Here is a tiny trained network, its code and every weight. The questions are about switching its units off for an input and a class, where a switched-off unit gives its printed mean instead of its output.

import numpy as np


def w(rows, s, z=0):
    codes = np.array(rows[::2]) - 128.0
    scale = np.full(codes.shape[1], s)
    scale[-1] = z or s
    return codes * scale


def f(y):
    return np.maximum(y, 0)


def log_softmax(a):
    a = a - a.max(-1, keepdims=True)
    return a - np.log(np.exp(a).sum(-1, keepdims=True))


def net(x, mask):
    res = np.array(x, float).reshape(1, 8) / 4 @ E
    y = f(res @ A[0][:, :-1].T + A[0][:, -1])
    res = res + np.where(mask, y, B[0][:, -1]) @ B[0][:, :-1]
    return log_softmax(res[-1] @ U[:, :-1].T + U[:, -1])


A, B = {}, {}
E = w([
[81,74,152,119,160,138,93,147],'x0',
[128,11,3,124,238,252,247,19],'x1',
[153,108,138,125,133,116,130,116],'x2',
[162,72,150,121,117,101,111,101],'x3',
[72,155,124,117,150,147,141,148],'x4',
[129,143,99,114,108,100,178,135],'x5',
[139,145,118,134,115,146,110,114],'x6',
[28,87,249,219,4,159,218,35],'x7',
],0.0046)
A[0] = w([
[70,194,226,190,64,45,71,164,254],'N0',
[107,183,133,89,122,39,99,173,174],'N1',
[179,137,16,13,187,93,59,197,254],'N2',
[125,74,49,91,188,140,179,99,173],'N3',
[66,81,117,176,128,204,211,35,203],'N4',
[79,82,215,223,71,153,202,93,231],'N5',
[215,75,1,52,212,169,88,170,235],'N6',
[184,210,152,57,111,40,49,234,214],'N7',
[149,96,53,188,193,135,194,111,211],'N8',
],0.0063,0.0036)
B[0] = w([
[63,205,243,209,51,55,111,183,234],'N0',
[183,200,197,97,103,87,86,222,188],'N1',
[195,192,62,55,242,155,61,203,254],'N2',
[171,92,74,82,210,197,183,57,201],'N3',
[62,24,122,202,49,200,214,48,226],'N4',
[76,105,222,152,3,141,178,60,225],'N5',
[193,167,59,66,234,213,169,93,246],'N6',
[171,186,191,53,175,44,64,212,241],'N7',
[170,74,55,46,180,206,155,89,206],'N8',
],0.0059,0.0086)
U = w([
[200,205,135,54,221,45,55,218,177],'0',
[195,134,14,77,255,198,180,78,130],'1',
[67,201,197,224,62,22,172,107,189],'2',
[72,40,32,164,55,222,209,43,2],'3',
],0.0061,0.0032)

Each question gives the input, the list of numbers given to net, and the class t.
The units are the neurons (one row each of A and B). Each row of codes is followed by its name. A weight is (code - 128) times the scale printed after its matrix; where a second scale follows, it is the last column's (A, B and U).
mask holds one flag per neuron, in row order. A switched-off neuron (its flag False) gives its mean, the last column of its row in B, instead of its output. The means were averaged over made-up inputs and are rounded, as every weight is.
A unit's drop is (log p(t) with every unit on - log p(t) with that unit switched off) / (log p(t) with every unit on - log p(t) with every unit switched off).
The circuit of an input: a set's keep is (log p(t) with only the set's units on - log p(t) with every unit switched off) / (log p(t) with every unit on - log p(t) with every unit switched off). Starting from all 9 units, units are removed one at a time, each time the one whose removal leaves the highest keep (on an exact tie, the one counted first), for as long as the keep stays at least 0.8.
circuit, biggest first: the units of the circuit, biggest drop first
k most important neurons: the k neurons with the biggest drops, biggest first
drop of u: that unit's drop, to one decimal
input [1,8,-1,-7,2,-5,1,1], class 3: circuit, biggest first => [N4]
input [2,5,-5,4,0,2,-6,1], class 3: circuit, biggest first => [N2 N4]
input [0,2,-1,4,5,3,-6,1], class 3: 2 most important neurons => [N2 N7]
input [0,7,1,-8,-1,-8,7,2], class 3: 2 most important neurons => [N4 N2]
input [-3,8,1,-3,-6,2,1,2], class 3: 3 most important neurons => [N4 N2 N7]
input [-4,-3,-6,-7,-7,-5,0,1], class 2: 3 most important neurons => [N2 N6 N0]
input [-1,0,0,-7,2,2,-1,3], class 2: 3 most important neurons => [N6 N3 N8]
input [-7,-5,3,3,-3,-6,-4,2], class 2: 2 most important neurons => [N2 N0]
input [2,7,-3,2,-2,3,-1,1], class 3: 2 most important neurons => [N4 N2]
input [5,-6,7,-4,0,-4,-6,2], class 2: drop of N0 => 0.3
input [7,-2,1,6,-5,6,-7,2], class 2: drop of N2 => 0.1
input [2,-2,6,8,-2,-2,-7,2], class 2: drop of N4 => 0.0
